Rows with their classes
[ 24.6 -15.1  -8.9   6.8  -0.5  17.8   6.2  19.9   1.1  -5.9  -0.7 -15.9
  -9.4 -20.2  21.4  27.3  14.9 -21.5   4.3 -13.2  -9.9   0.2  14.4   0.9
  -3.8   8.9  14.6   1.2  -7.8   2.4  36.9  18.0  19.1  48.9  -0.7   4.7
   2.0   5.6  17.9 -59.3  14.2 -11.4  11.4  21.1  -3.1]  LF
[ 45.5   5.2  -0.2   6.6   3.1   3.6  -3.7 -45.8  12.0 -13.5  -9.3   3.7
  12.1  -1.6   0.5   5.1  13.3  -6.0  -3.8  15.3  -4.1 -16.9 -11.9   4.7
  -4.7 -17.2   3.7  -2.3   0.2   2.5  18.9  -2.4  -6.6   6.0  -1.3   0.6
  -4.8  24.4  19.8  -3.0  14.2  -0.2  -5.4   7.8  -6.7]  Dg
[ 24.2 -13.6  -9.8  20.5  -7.6  20.3  -2.8  28.0 -17.8  10.9   1.5 -15.6
 -22.3 -37.8  13.3  29.8   0.5 -20.3   0.3 -17.8 -10.8  33.6   4.5  -4.1
  -3.0  22.7  10.3  -5.5 -14.0  -0.1  15.3   0.5  18.8  39.6   3.5   8.2
   0.6  -8.4   5.5  22.3   3.0 -16.3   8.6  15.9   5.1]  LF
[ 31.8 -15.2  29.5  19.5  11.4  36.4  -1.8  24.2  -6.6 -14.3   0.1 -19.8
  -1.1 -20.4  64.8   3.3  -7.3 -16.3 -16.9 -10.6  -0.2   0.5   6.4  11.7
   7.7 -18.6   3.8  -9.6 -16.7   5.3  17.0  12.4 -10.2  45.5  21.7   9.6
   9.8  -2.9  12.4   5.4  28.8  -3.5   2.0  14.9   7.8]  LF
[ 57.1  -5.7  -7.8   1.9   5.7  23.0  14.1  21.2   1.0   5.1  -1.2 -39.9
  -6.0 -40.6  32.8  20.4   6.7 -30.2  -7.0  -1.7  -1.6   2.0  12.6   1.2
 -10.4  -9.7   3.2 -13.2 -19.8   4.0  23.6  -1.5   3.3  61.3  -2.4   6.0
   4.3  -2.6  15.4  13.0  20.1 -28.3  -1.6  18.1   3.4]  LF
[ 17.2 -11.2   9.1  18.6   1.7  21.5   2.5  20.7  -6.6   0.4   6.5 -20.7
  -8.9 -23.6  43.7  10.1   4.0 -13.4  -7.6 -13.8  -9.1   0.5   7.7   4.3
  -3.0  -2.2  15.4  -6.1 -13.6   0.6  15.9  -0.1  10.5  39.9   7.5   7.4
  -1.7  -9.9   3.0   1.0  10.7  -1.3   8.8  18.0   9.1]  LF
[ 16.2   0.6  -1.8  -0.7 -12.0  16.7  -2.5 -51.9  13.1 -11.0  -9.8 -11.6
  11.8 -15.4  36.2  12.6  10.2 -20.7   2.4  21.3  -5.2 -15.1 -14.6   5.0
   4.6 -41.2  27.3  -2.8  -6.6   4.9  18.9 -15.0 -12.3 -18.8  11.3  -8.3
  -4.1  35.7  19.8 -21.7  11.5  21.2   4.2  15.2   1.4]  Dg
[ 32.9  -1.7   1.4  -6.1  -8.3  -1.3   4.0 -30.0  -0.3 -19.4   4.3  11.9
  13.7 -13.6 -13.1  -3.4  27.6  -9.8   1.7  23.0   4.5 -15.3   0.6   1.5
  -8.4  -4.2   0.1  14.1   3.9  -2.3   1.9  12.2  11.2  -1.5   5.0  13.6
  -2.7  27.9   2.5 -14.1  36.1 -18.4  -3.7  10.1  -1.9]  Dg
[ 22.4 -13.2 -19.9  31.8 -10.5  17.9   3.6  22.5 -29.0  -5.8  15.0 -14.7
 -16.6 -22.1  42.2  10.1   0.7 -11.6  -3.0  -2.9 -12.5  11.9   5.4   1.6
  -7.3  22.3  -0.2   4.5  -3.8  -2.9  20.5   2.6   9.9  51.5   7.5   5.4
   3.3   4.5   6.5  10.8   2.4   3.8   9.6  16.5  -4.0]  LF
[ -9.6  15.7 -12.0 -18.4  -5.5  -1.3  10.7 -33.9  19.7  -7.9 -14.0   7.5
  16.7 -14.6 -19.7  17.2  14.1 -26.7  -1.9  19.0   8.4 -16.8  -9.5   9.6
   4.7 -23.1   7.9   6.9   3.9   3.4  18.0   1.3   5.2 -20.3  -3.8  -8.6
   6.4  44.9  19.4 -10.5  -1.4   7.9   7.0  14.7   1.6]  Dg
[-10.8   7.9  -5.0 -21.4  -2.6  10.9  14.1  -5.8  21.1   4.0 -18.0   6.9
  11.1 -21.2 -26.3  22.2  16.9 -24.4 -13.6  10.6   6.0  -4.7  -1.3  13.1
   3.6 -24.7  10.9  11.0   5.8  -1.5  23.4  -5.1  17.4 -17.6   7.4  -3.6
  11.4  29.2  14.5  -8.8   4.5  -8.4   5.8  15.6  -2.8]  Dg
[ 23.9 -12.7  -4.2  36.2  -0.1  12.3  -0.4   9.6   2.6 -26.2  -0.4 -14.5
  -7.7 -31.8  19.0  28.6  -5.1 -17.5  -0.6 -21.4   6.7   0.5  12.5   1.2
  -7.4   2.4   3.5   1.5 -22.7   6.5  20.6  37.2  -1.7  38.2  -2.9   4.6
   4.0  11.2  11.2  13.3   8.1  -9.5   3.8  18.6  -1.3]  LF
[ 30.0  13.4 -23.0 -15.6  -6.8   4.7  16.6 -24.3   1.2 -11.5  -6.2   2.0
  16.4 -47.9   2.4  10.7  18.2 -25.8  -3.0  20.2  10.6 -13.6   0.5   0.2
  -4.0 -17.5  -4.7   2.9 -19.6  10.6  13.7  10.9  -4.0  19.1  -3.7   4.0
   6.1  51.5   9.4  -0.6  21.1 -19.0  -7.6  13.6   9.4]  Dg
[ 47.1  -1.8   4.5  -1.3   6.5   8.2   3.4 -53.8   6.4 -15.7  -8.9  -3.3
  11.9 -29.8  10.1   5.7  31.5 -20.1  -2.8  17.0  -0.2 -18.1 -13.3   5.6
  -9.1 -37.4  16.6   2.5 -11.3  -0.6   7.6  -2.4 -12.9 -11.1   6.8   9.0
  -9.9  28.8   9.7 -17.9  27.0 -12.4  -7.0  15.0  -1.3]  Dg
[ 18.6   0.8  -4.1  33.3 -13.3 -15.3  -8.4 -66.0 -15.7 -13.0   0.4  22.3
  -2.2 -19.0 -40.9   4.8   3.5  -5.2   7.2   1.8   0.2   8.3 -11.7 -10.5
  -8.8  16.0 -11.8   7.5   2.0  -1.8 -10.5  15.1  -4.4 -18.2   5.2   8.7
 -10.9  19.7  -3.6  17.1  -6.0 -14.7 -10.4   2.9  -7.2]  PJ
[ 15.8   0.2 -18.5 -12.3 -15.9  12.0   7.1 -14.1   3.9   4.9  -7.7   1.1
   5.5 -35.1  -6.7  19.3  18.3 -26.7  -2.0  14.5  10.5  -7.3   3.6   1.7
  -1.6 -19.0  11.7   7.8 -10.2   2.1  13.2  -1.1   6.7  -3.4   6.9   5.2
   0.7  32.1  11.1 -10.7  17.9 -17.8   3.2  15.5   7.8]  Dg
[ 54.9   2.9 -14.4 -20.8   5.9  12.5  -1.5 -44.2  30.8  -3.0 -23.6  -7.9
  10.1  -1.9  -4.8  26.1  28.0 -21.8   1.4  23.0   2.3 -25.2   5.7   3.0
  -0.4 -28.5  21.6   3.6 -21.3   4.1  21.4   3.4   4.4  10.3  -4.5  10.1
  -7.8  27.1  24.2 -28.4  43.0 -15.8  -4.9  14.6  -2.6]  Dg
[ 43.1  -6.4   6.3 -12.8  -1.7  24.9  14.7  32.9 -24.5  -6.5  20.9   6.0
   5.2 -45.5  21.5 -13.0  21.8 -19.5 -23.4   5.7  -2.8   2.7 -25.3  -2.4
  -7.9  -4.2 -10.3  -2.4  -9.4   8.5   2.7   2.5   9.3  63.1   8.3  16.9
   5.7  10.2 -13.8   1.1  33.7 -28.7  -1.8  11.2   6.4]  LF
[  8.5  -3.4   1.1 -11.3  -0.1  21.2   8.9 -22.4  11.3 -24.9  -6.1  -8.0
  17.0  -3.5  14.6   0.6  22.6 -14.7 -11.4  15.1   6.0 -16.7   2.4  12.3
   1.9 -28.4   8.5  16.1  -4.9   0.4  12.0  13.5  -0.7  -1.5   5.8   3.5
   8.0  42.8  11.1 -26.9  31.5  -0.7  12.5  12.5   2.3]  Dg

Rows, each with its class
[ -8.0  11.7   9.9  10.4  -2.1  20.5   9.9  -2.6  20.8 -22.0  -1.3  31.2
  11.0  -8.4  -3.9   8.6 -30.7  -0.7  -1.3   8.8  11.3   7.3   2.5 -18.9
  10.7  -7.6  -3.3  11.1  -0.3  17.8 -14.4  -9.5  10.5  -3.7  21.9   0.2
  -0.3  19.8 -16.4   0.2   4.0  12.5  29.0   1.3   4.2]  FR
[ -2.5  -0.5   1.0   0.9   7.1  12.9   4.0   4.6   5.4 -10.9 -12.8  34.2
  -9.1  -6.4 -17.7  -4.5 -12.6  -2.4  -4.2  25.6  -1.8  13.7   7.6 -13.4
  -0.2  22.8  -4.6  14.0   2.0   1.3  14.3  10.7  25.4  -6.2  35.7   2.6
   6.3  21.2  -4.1  -7.0   3.7  13.2  24.0  10.9 -14.7]  Fh
[  3.4 -10.6  12.1  10.9  -1.1   7.4  17.4  -5.7  25.1 -50.6   6.7  31.2
   3.7  -4.7  36.0   1.9 -15.3  -9.9  -1.5  -3.6  17.4   7.6  -2.8  -6.9
   3.2 -21.3 -25.7   1.6  -1.2  22.8  -3.7 -10.4  30.7  -4.6  20.9  -9.1
  -4.8  31.9  -7.6   6.3  31.9   4.7  14.2  15.1 -13.5]  DT
[ -7.5  18.7 -13.5  -6.7   0.5  24.1  -7.3  -1.8  18.8   7.3 -14.4  45.5
   6.7  -9.4 -56.1  -5.2 -37.5  10.0  -3.1  17.8  -9.7  10.1  15.3 -36.6
  11.4  27.3   0.2  28.1  10.5  -3.6   6.3 -10.1  19.4  -4.2  36.3   5.2
  10.6  14.4  -4.3  -9.4 -10.0  12.9  28.8   5.9 -10.3]  DT
[ -6.5   9.4  10.1   7.9  -2.7   6.0  -2.8  -0.8  13.7 -26.0  -3.4  12.8
  11.4  -9.2   9.8  18.3 -15.6  -2.2   2.5   7.3   9.9   7.3  -4.9  -1.5
   7.6 -17.2   2.8   4.6   1.7  26.4 -25.4  -7.4   0.5  -5.8   2.8  13.3
  -0.3   7.3 -16.8   9.5  -6.7  -8.9  14.6 -13.7  19.6]  DT
[ -5.4  22.7   3.1  10.2   6.2  19.6 -14.6   6.0 -14.1  12.8 -20.0  13.2
   0.0 -15.1 -38.1  23.1 -17.8   6.0   0.2  21.9 -12.4   5.9   0.2  -3.5
   8.6  17.7  22.7  18.1  -5.5  -1.6 -19.7  11.0   7.0 -11.3   4.0  26.7
  11.4  -7.4  -7.7  -0.9 -39.0   2.4  30.9 -25.0  25.2]  FR
[ -8.4   5.0  16.1  11.4  -3.6   7.1 -14.0   8.4   0.8 -28.9  -8.8  -0.4
   3.5 -14.2  17.7  54.1  -0.5  -5.5   3.7  13.0   1.1  11.6 -11.2  13.9
  -1.9 -13.1   6.5   3.9   2.6  27.4 -42.4   3.6  -0.4  -8.5  -3.2  23.5
   2.0   0.5 -11.6  15.9 -16.7  -5.8  11.2 -26.1  31.5]  MZ
[-12.5  18.9  14.3   6.2  -7.4   9.8  -7.9   1.4  16.2 -26.6  -5.2   8.2
  19.4  -7.0   8.6  30.3 -14.5   1.0  11.5   9.3  12.3  12.0  -3.9  -3.9
  11.0 -25.2   5.6  -3.2   7.3  29.2 -50.0  -6.3  -7.3  -8.5  -6.1  21.3
  -5.5   2.6 -23.9  13.4  -4.9   2.9   8.2 -29.4  33.8]  FR
[ -1.4   1.2  25.7  11.9   0.1   5.7   4.1   6.3  -3.4 -32.5  -6.2  10.6
  -1.3 -13.0  30.6  25.9  -0.2  -4.3   7.7  12.9  10.3  12.1 -11.6  12.0
   1.8  -8.7   4.2  -1.9 -10.7  17.2 -22.2  10.5   4.4  -8.6   1.5   8.0
   9.9  17.4 -13.6   5.7   1.4   2.6  27.4 -10.8  19.1]  MZ
[  1.1   5.8 -12.3   8.4   3.5  10.2 -26.6   7.8  -5.2   2.3 -14.7  -7.3
  -3.7 -15.5 -29.4  16.7  -2.8   3.2   0.8   7.3 -28.2   0.9  -2.7  -3.2
  -4.7   8.9  15.7  22.3   5.1   1.7  -8.4  -0.5  -2.9   0.4   2.0  22.3
  12.0  -7.6   6.2   1.4 -34.7 -12.5  -3.5 -23.4  12.4]  FR
[  9.3   8.8  11.7  30.7   7.0  29.7   7.2  -3.2  -6.3  11.1  -0.9  38.6
  -5.9 -12.8 -15.0  -3.3 -21.5  -4.0  -9.4   7.3   1.5  -7.9   5.6  -4.4
   9.1  11.3   2.2  25.5 -32.0 -17.0  11.8  -4.2  17.4  -1.0  21.4   0.3
   7.5  26.7  -5.5 -17.0 -10.7  14.4  58.5  18.2  -7.1]  MZ
[ -6.6  13.5  11.8  11.6  -9.7   2.2 -14.5  -3.9  16.7 -21.1  14.6  -2.1
  18.8 -10.0  15.4  26.2 -12.9 -11.6   5.2  -8.6   7.9   4.7  -7.1   0.6
   7.8 -31.8   6.8   3.1   5.5  22.9 -38.9 -16.8 -10.8  -6.0 -15.8  17.4
  -6.1   1.5 -16.3  14.0  -5.3  -8.8   7.4 -21.1  33.8]  FR
[ -9.6  22.7 -12.8   5.9  -0.8  12.9 -25.8   2.5   7.3  17.1 -21.5  16.3
   0.7 -10.3 -49.9  13.0 -24.3   8.9   2.8  20.4 -21.4   9.8   9.4 -17.4
   4.0  19.9  15.9  21.9   9.7   1.9 -16.0  -3.5  -4.5  -5.8  12.2  24.2
  12.5  -9.6  -5.6   2.4 -32.8  -1.2   9.2 -18.7  11.0]  MZ
[-14.5  25.9   3.9  -7.5  -9.5  14.0  -6.9  -6.8  26.0 -15.7  -3.5  26.2
  23.9   0.1 -18.9   8.1 -34.6   6.7  10.0   5.9  14.1  15.5   6.1 -26.5
  20.2 -16.2  10.1   1.4  13.5  19.0 -28.9 -15.6  -3.2  -4.6   5.4  10.6
  -3.0   6.9 -23.0   6.4   3.1   4.9  13.7 -11.8  16.0]  FR
[ -7.6  18.1  -4.1   7.0  -0.2  27.4  -7.5  -4.6  17.6  -0.4  -5.9  42.3
   4.9  -8.8 -36.0  -1.7 -36.3   2.2  -3.1  11.7  -5.1   5.1  13.9 -29.6
   7.6   9.7  -3.6  24.9  -0.2  -0.7  -0.3  -9.9  15.7  -3.1  29.6  -6.0
   5.4  17.8  -6.3  -6.9  -3.4   9.2  28.8   7.9  -5.5]  DT
[ -9.7  25.2  20.2   7.9  -8.7  12.3  -9.2  -3.2  14.2 -22.8  -1.9  11.9
  20.7  -7.5   6.8  29.1 -23.4  -0.4   7.3   5.5  14.7  12.2  -5.6  -1.8
  18.2 -29.2  14.5  -6.1  -1.3  25.6 -47.6  -8.4 -13.4  -6.5  -9.5  20.4
  -5.7   8.3 -26.2  12.6  -9.3  -1.9  27.1 -16.1  37.4]  FR
[-11.7  19.7  24.6  -0.2  -5.9  11.4 -11.6  11.3  -2.7 -22.2 -19.5   7.8
   6.2  -8.0   3.5  40.9  -5.5   6.9   8.9  26.7  11.0  23.0  -6.4   9.5
  10.2  -8.1  19.2  -3.0  -0.1  26.9 -41.9  17.8  -7.4 -14.0  -1.8  25.2
  -4.0   0.4 -21.7  11.4 -18.5   3.5  27.0 -29.8  39.2]  MZ
